Here is a tiny trained network, its code and every weight. The questions are about switching its units off for an input and a target symbol, where a switched-off unit gives its printed mean instead of its output.

import numpy as np


def w(rows, s, z=0):
    codes = np.array(rows[::2]) - 128.0
    scale = np.full(codes.shape[1], s)
    scale[-1] = z or s
    return codes * scale


def norm(h):
    return h / np.sqrt((h * h).mean(-1, keepdims=True) + 1e-5)


def f(y):
    return y / 2 * (1 + np.tanh(0.7978845608 * (y + 0.044715 * y**3)))


def softmax(a):
    e = np.exp(a - a.max(-1, keepdims=True))
    return e / e.sum(-1, keepdims=True)


def log_softmax(a):
    a = a - a.max(-1, keepdims=True)
    return a - np.log(np.exp(a).sum(-1, keepdims=True))


def net(x, mask):
    ids = ['ΔΘΦβγεημξπστψω'.index(c) for c in x.split()]
    T = len(ids)
    res = E[ids] + P[:T]
    u = 0
    for l in range(2):
        r = norm(res)
        for j in range(2):
            rows = slice(3 * j, 3 * j + 3)
            q, k, v = (r @ M[l][rows].T for M in (Q, K, V))
            z = softmax(np.where(np.tri(T) > 0, q @ k.T / 3**0.5, -1e9)) @ v
            o = O[l][rows]
            res = res + np.where(mask[u + j], z, o[:, -1]) @ o[:, :-1]
        u += 2
        y = f(norm(res) @ A[l][:, :-1].T + A[l][:, -1])
        res = res + np.where(mask[u : u + 4], y, B[l][:, -1]) @ B[l][:, :-1]
        u += 4
    return log_softmax(norm(res)[-1] @ U[:, :-1].T + U[:, -1])


Q, K, V, O, A, B = {}, {}, {}, {}, {}, {}
E = w([
[134,118,139],'Δ',
[102,124,154],'Θ',
[142,161,133],'Φ',
[100,122,154],'β',
[86,104,153],'γ',
[124,131,75],'ε',
[152,106,126],'η',
[132,156,135],'μ',
[126,138,107],'ξ',
[201,188,252],'π',
[128,113,144],'σ',
[128,136,109],'τ',
[86,140,40],'ψ',
[129,68,142],'ω',
],0.039)
P = w([
[152,90,254],'0',
[148,115,189],'1',
[144,121,172],'2',
[137,125,160],'3',
[133,136,151],'4',
[129,139,145],'5',
[124,144,140],'6',
[119,149,132],'7',
[116,152,128],'8',
[110,158,127],'9',
],0.0083)
Q[0] = w([
[138,82,159],'0.h1',
[153,111,70],'0.h1',
[69,114,79],'0.h1',
[99,197,6],'0.h2',
[167,105,72],'0.h2',
[156,191,105],'0.h2',
],0.016)
K[0] = w([
[147,23,144],'0.h1',
[183,136,10],'0.h1',
[15,129,59],'0.h1',
[109,236,2],'0.h2',
[216,109,14],'0.h2',
[189,242,140],'0.h2',
],0.0086)
V[0] = w([
[111,231,139],'0.h1',
[54,51,143],'0.h1',
[164,117,204],'0.h1',
[75,218,148],'0.h2',
[168,129,117],'0.h2',
[255,224,89],'0.h2',
],0.0079)
O[0] = w([
[207,45,120,80],'0.h1',
[130,197,57,171],'0.h1',
[98,147,130,220],'0.h1',
[165,2,120,77],'0.h2',
[108,134,124,114],'0.h2',
[48,26,147,3],'0.h2',
],0.007,0.0021)
A[0] = w([
[255,137,92,198],'0.n1',
[189,115,206,255],'0.n2',
[137,55,35,106],'0.n3',
[38,85,188,164],'0.n4',
],0.0096,0.0041)
B[0] = w([
[36,198,205,157],'0.n1',
[55,241,86,255],'0.n2',
[254,156,181,177],'0.n3',
[116,234,162,185],'0.n4',
],0.0092,0.0061)
Q[1] = w([
[103,90,66],'1.h1',
[129,154,251],'1.h1',
[116,176,92],'1.h1',
[98,102,128],'1.h2',
[71,115,113],'1.h2',
[183,115,170],'1.h2',
],0.02)
K[1] = w([
[211,123,150],'1.h1',
[41,151,65],'1.h1',
[124,214,251],'1.h1',
[124,139,176],'1.h2',
[138,211,178],'1.h2',
[143,96,107],'1.h2',
],0.015)
V[1] = w([
[70,143,205],'1.h1',
[254,198,140],'1.h1',
[132,175,117],'1.h1',
[212,108,128],'1.h2',
[100,213,163],'1.h2',
[97,125,117],'1.h2',
],0.0084)
O[1] = w([
[58,99,213,221],'1.h1',
[108,35,108,190],'1.h1',
[69,60,152,209],'1.h1',
[64,83,254,97],'1.h2',
[163,105,27,254],'1.h2',
[128,131,100,122],'1.h2',
],0.0063,0.0054)
A[1] = w([
[248,95,119,61],'1.n1',
[72,183,105,95],'1.n2',
[136,51,127,141],'1.n3',
[84,173,53,2],'1.n4',
],0.015,0.0077)
B[1] = w([
[161,54,52,157],'1.n1',
[87,9,125,255],'1.n2',
[54,179,158,153],'1.n3',
[215,22,254,187],'1.n4',
],0.0062,0.0079)
U = w([
[149,116,117,89],'Δ',
[204,126,85,221],'Θ',
[135,130,119,47],'Φ',
[134,139,123,56],'β',
[152,171,12,186],'γ',
[175,84,184,110],'ε',
[220,184,197,255],'η',
[130,130,119,43],'μ',
[129,29,117,64],'ξ',
[151,123,118,95],'π',
[79,9,184,57],'σ',
[18,153,118,172],'τ',
[132,144,117,63],'ψ',
[133,138,114,65],'ω',
],0.014,0.008)

Each question gives the input, a string of symbols that net reads in full, and the target symbol t.
The units are the heads (3 rows each of Q, K, V and O) and the neurons (one row each of A and B). Each row of codes is followed by its name. A weight is (code - 128) times the scale printed after its matrix; where a second scale follows, it is the last column's (O, A, B and U).
mask holds one flag per unit, layer by layer, with each layer's heads first. A switched-off unit (its flag False) gives its mean, the last column of its rows in O or B, instead of its output. The means were averaged over made-up inputs and are rounded, as every weight is.
A unit's drop is (log p(t) with every unit on - log p(t) with that unit switched off) / (log p(t) with every unit on - log p(t) with every unit switched off).
The circuit of an input: a set's keep is (log p(t) with only the set's units on - log p(t) with every unit switched off) / (log p(t) with every unit on - log p(t) with every unit switched off). Starting from all 12 units, units are removed one at a time, each time the one whose removal leaves the highest keep (on an exact tie, the one counted first), for as long as the keep stays at least 0.8.
circuit, biggest first: the units of the circuit, biggest drop first
unit that matters most: the unit with the biggest drop
k most important neurons: the k neurons with the biggest drops, biggest first
k most important neurons of layer l: the k neurons of layer l with the biggest drops, biggest first
which heads matter: for each layer, one digit per head in row order, 1 if its drop is at least 0.15 and else 0, layers parted by /
input ε π ξ ω, target τ: circuit, biggest first : [0.n2; 0.h2]
input Θ β Δ Φ π π Θ, target σ: 2 most important neurons of layer 0 : [0.n1; 0.n2]
input τ Δ Δ η, target τ: unit that matters most : 0.n1
input Δ ω ω ω ε, target Θ: 4 most important neurons : [0.n3; 1.n2; 1.n1; 1.n4]
input γ τ μ, target τ: circuit, biggest first : [0.n2; 0.h2]
input Δ ω η σ Θ η ξ π β Δ, target σ: which heads matter : 11 / 01
input ψ ω γ ω Θ ω ω Δ γ ξ, target Θ: 3 most important neurons : [1.n1; 1.n2; 1.n4]
input Θ β π ω ω ψ η ω β, target σ: 2 most important neurons : [0.n2; 1.n4]
input π σ ω Θ π η ε, target σ: 2 most important neurons of layer 0 : [0.n2; 0.n3]
input Θ η σ ω μ, target τ: 2 most important neurons of layer 0 : [0.n4; 0.n2]
input Δ ε η μ Δ π ξ, target η: 2 most important neurons : [0.n3; 1.n2]
input ψ π Φ Φ Δ, target τ: which heads matter : 00 / 00
input τ Φ Θ π ξ γ ψ π γ Θ, target σ: 3 most important neurons of layer 0 : [0.n4; 0.n3; 0.n1]
input Φ τ ε ψ Δ, target τ: unit that matters most : 1.h1
input τ γ β γ ξ Φ Θ ω Φ, target σ: 3 most important neurons : [1.n4; 1.n2; 0.n1]
input ξ σ ε Δ β Δ ω, target τ: which heads matter : 11 / 00
input ξ Δ β ω ω ψ γ Φ, target τ: 2 most important neurons : [0.n4; 0.n2]
input Θ Φ ξ ω ω β ε Δ η η, target σ: 2 most important neurons of layer 0 : [0.n3; 0.n4]
input ω π ω Θ σ, target τ: which heads matter : 01 / 00
input σ ω ξ, target σ: unit that matters most : 0.n3
input Θ γ μ ω Φ, target τ: which heads matter : 00 / 10
input γ μ Δ σ Δ π ψ π Φ Φ, target σ: which heads matter : 11 / 01
